Below are the code and all the weights of a small trained network. Each question names an input and a class and asks about switching units off, where a switched-off unit gives its printed mean instead of its output.

import numpy as np


def w(rows, s, z=0):
    codes = np.array(rows[::2]) - 128.0
    scale = np.full(codes.shape[1], s)
    scale[-1] = z or s
    return codes * scale


def f(y):
    return np.maximum(y, 0)


def log_softmax(a):
    a = a - a.max(-1, keepdims=True)
    return a - np.log(np.exp(a).sum(-1, keepdims=True))


def net(x, mask):
    res = np.array(x, float).reshape(1, 3) / 4 @ E
    y = f(res @ A[0][:, :-1].T + A[0][:, -1])
    res = res + np.where(mask, y, B[0][:, -1]) @ B[0][:, :-1]
    return log_softmax(res[-1] @ U[:, :-1].T + U[:, -1])


A, B = {}, {}
E = w([
[151,102,114,160,163],'x0',
[99,188,1,212,72],'x1',
[222,201,111,14,209],'x2',
],0.0093)
A[0] = w([
[112,96,204,140,159,253],'neuron 1',
[163,199,5,153,104,168],'neuron 2',
[85,101,232,178,136,220],'neuron 3',
[85,177,38,231,59,158],'neuron 4',
[121,72,177,182,106,194],'neuron 5',
[150,135,180,84,173,144],'neuron 6',
[162,190,181,89,182,184],'neuron 7',
[54,104,100,212,96,137],'neuron 8',
[183,102,172,55,178,175],'neuron 9',
[152,153,164,86,120,176],'neuron 10',
[184,254,104,161,174,129],'neuron 11',
[75,140,103,146,30,155],'neuron 12',
[146,16,175,141,156,188],'neuron 13',
],0.0096,0.0041)
B[0] = w([
[102,1,191,148,69,207],'neuron 1',
[52,185,131,29,200,213],'neuron 2',
[41,22,225,108,61,216],'neuron 3',
[85,139,23,121,183,247],'neuron 4',
[84,78,132,75,108,203],'neuron 5',
[198,73,91,168,120,191],'neuron 6',
[206,132,131,221,156,204],'neuron 7',
[134,31,74,151,110,224],'neuron 8',
[172,94,129,201,140,219],'neuron 9',
[232,103,69,190,157,174],'neuron 10',
[104,243,189,14,234,186],'neuron 11',
[68,136,97,156,150,203],'neuron 12',
[113,49,158,138,112,206],'neuron 13',
],0.0081,0.012)
U = w([
[49,111,254,136,5,255],'0',
[217,127,120,219,157,142],'1',
[62,124,34,186,125,30],'2',
[104,248,175,55,181,58],'3',
],0.0093,0.0017)

Each question gives the input, the list of numbers given to net, and the class t.
The units are the neurons (one row each of A and B). Each row of codes is followed by its name. A weight is (code - 128) times the scale printed after its matrix; where a second scale follows, it is the last column's (A, B and U).
mask holds one flag per neuron, in row order. A switched-off neuron (its flag False) gives its mean, the last column of its row in B, instead of its output. The means were averaged over made-up inputs and are rounded, as every weight is.
A unit's drop is (log p(t) with every unit on - log p(t) with that unit switched off) / (log p(t) with every unit on - log p(t) with every unit switched off).
The circuit of an input: a set's keep is (log p(t) with only the set's units on - log p(t) with every unit switched off) / (log p(t) with every unit on - log p(t) with every unit switched off). Starting from the 12 units with the biggest drops (on a tie, the unit counted first), units are removed one at a time, each time the one whose removal leaves the highest keep (on an exact tie, the one counted first), for as long as the keep stays at least 0.8.
circuit, biggest first: the units of the circuit, biggest drop first
top k neurons: the k neurons with the biggest drops, biggest first
drop when u is switched off: that unit's drop, to one decimal
input [-6,1,4], class 3: circuit, biggest first -> [neuron 11; neuron 8]
input [-3,0,5], class 1: top 3 neurons -> [neuron 7; neuron 10; neuron 9]
input [1,1,8], class 3: circuit, biggest first -> [neuron 11]
input [5,8,1], class 3: circuit, biggest first -> [neuron 2; neuron 11]
input [-7,0,2], class 1: top 2 neurons -> [neuron 2; neuron 3]
input [7,0,0], class 0: circuit, biggest first -> [neuron 4; neuron 10]
input [-8,1,-7], class 2: top 3 neurons -> [neuron 4; neuron 12; neuron 8]
input [-2,3,7], class 3: drop when neuron 11 is switched off -> 0.1
input [-6,1,1], class 3: drop when neuron 8 is switched off -> 0.2
input [-6,-6,1], class 1: drop when neuron 10 is switched off -> 0.3
